After every row comes roughly how far along a hidden order it lies, from 0 to 15.
(in the rows, 100 means zero)
[ 50 113 104 111  74 126  71 142  64 171 146 114 142 162  96  76  91 151
  38  97  80  72 135  90 103 126 130  90 109  88  89  64 147  99 114 150
  89 145 125 174  65] => 0
[ 22 149  41  68 107  98 113 144 102 167 141 130 144 178  92  95 100 120
  77  80  85   0 124 114 104  87 122 122 130  89 105  72 124 110  89 122
  93 129 105 104 117] => 0
[156 103 156 126  92 134  56  52  68  81  78  90  82  82 107 121 109 114
  96 108 130 150 104  80 101 136 101  77 128  90  95  85  36  88 101  92
 129 108 116 128  91] => 10
[147 110 164 113  84 140  64  51  77  73  90  81  73  90  90 141 101  92
 102  97 129  96  87  84 101 149  93 103 134  87  89  68  39  99  95  74
 136  83 110 127 108] => 13
[ 70  69  34  93 141  91 101 121  98 136  95 131 138 139 123  72 118 141
  92 106 106  68 138 104  99  63 137  62 123  93 128 116  87  95  79 138
  88 139  89  68 122] => 7
[109 150  87 109 110  58  82  84 100 142  97 112 110 162  97 131 108 144
  68  79 114  11 117  90 109  96 133  80 147  91 106  46  58  88 103 114
 128 199 126 168  88] => 7
[ 32  97  35  69 118  91 130 139 108 154 132 131 145 159  96  77 101 111
  89  90  81  28 121 118 105  70 115 112 108  98 107  93 137 111  93 124
  84 117  95  86 118] => 3
[ 69  66  10  69 151  78 117 111 124 125  86 137 125 134 119  93 113 116
 121  95 109  31 124 113  84  60 127  92 127  88 135 102  76  99  72 105
  95 118  71  42 159] => 9
[ 82  24 108  89  96 178  87 106  73  70 110 108 107  74 112  72 105  83
 114 122 104 154 110  98  84 127  97 107  94  87 104 126 108 108  82  95
  85  12  73  41 134] => 5
[ 79  54  63  99 129 143  90 123  68 132 110 122 143 132 114  53 124 137
  87 117 107 135 163  97 108  91 141  61 121  90 119 113  78  99  91 145
  88 119 106 122 119] => 6
[128 123  69 124 129  35  91  89 114 112  60 111 101 113 126 101 112 141
  90 100 112  95 117  89  88  67 128  62 107 105 126 102  70  78 101 114
 103 171  95 126  87] => 15
[ 40 107  60  86 107 119  98 140  74 178 150 124 158 192  86  78 108 142
  56  91  89  22 151 104 121 103 137  98 139  81  97  61 113 107  99 147
 100 153 123 131  97] => 0

[ 65  98  84 106  87  89 116  83 135 116  91 111 117 100  80  87  98 107
  95 109  97 114  81  90  72  80  92 107  86 109 130  59 114  96  86 102
 110  76 109 115 104 116 105  69  95 101 119 120  92  82 107 101  93  93
  96  73] => 9
[ 56  99  81 128  85  76 136  87 120 127  54 111 110 100  81  91 107 110
  94 112  97 123  90  90  98  80 104 105  96 122 129  56 113  95  78 100
 112  76 106 117  99 124 112  52  97  87 120 116  83  82 119 105  98 125
 121  43] => 14
[ 78  82  89  96  88  89 105  88 141 128 112 107 111  96  79  85 104 104
  92 108  94 119  87  88  61  86  85 108  86 102 130  59 115  93  98 104
 111  81 108 113 107 113 108  70  96 103 112 118  96  83  93 100  87  88
  90  74] => 7
[ 80  90  92  80  88  94  93  88 149 136 121 108 116  97  74  82  98 104
  90 106  96 117  73  88  50  87  78 108  76  96 129  67 116  96  98 105
 109  80 111 109 110 107 104  80  97 110 111 125 103  83  88  97  83  66
  75  84] => 3
[ 58  84  77 128  83  74 142  90 116 121  49 108 108  96  82  88 117 112
  94 114  91 118  93  91 107  83 110 106  97 126 120  54 113  93  78 101
 115  81 105 124  99 127 114  47 102  85 133 109  81  84 116 102 100 131
 122  45] => 15
[ 69 110  82 114  92  84 130  76 126 141  98 116 125 107  75  86  74 102
  85 108 102 138  76  84  54  74  97 104  85 106 152  57 118  98  82 100
 110  70 102 110 107 117 103  76  84 101 124 123  91  80 115 111  92  83
 103  84] => 9
[ 43  93  81 130  83  74 137  86 113 126  43 110 106 100  79  90 119 116
  97 115  96 111  89 100 114  83 105 107  89 128 118  53 109  97  70 100
 115  76 113 126  96 126 109  53 102  88 129 115  75  83 120  97  98 131
 126  31] => 15
[ 76 107  92  80  90  93  94  79 152 139 126 113 122 102  74  81  89 103
  89 105  99 124  75  84  34  81  77 106  71  92 133  66 115  99  96 103
 108  78 111 108 109 106 103  84  90 114 114 126  98  84  96 100  82  55
  73  95] => 3
[ 78  98  90  85  90  98  98  83 150 141 135 107 118 100  72  82  93 102
  90 105  97 123  80  87  39  85  79 106  78  98 138  64 117  98  97 104
 109  79 109 109 110 109 103  87  93 111 113 125  99  83  95 100  84  60
  73  93] => 3
[ 52  93  82 120  84  72 128  87 116 125  70 109 111  99  81  90 105 111
  94 111  95 122  91  93  90  84 102 106  90 122 133  60 111  95  81 101
 113  81 108 119 101 124 110  56  97  89 115 113  83  81 111 103  95 115
 118  62] => 13
[ 80 108  99  69  87 100  77  83 162 141 139 109 116  99  69  75  95 105
  93 105 100 111  68  88  29  86  61 110  61  86 122  66 115 100  94 106
 107  78 117 104 112 101 101  95  95 118 112 130 109  82  84  91  75  42
  49  97] => 0
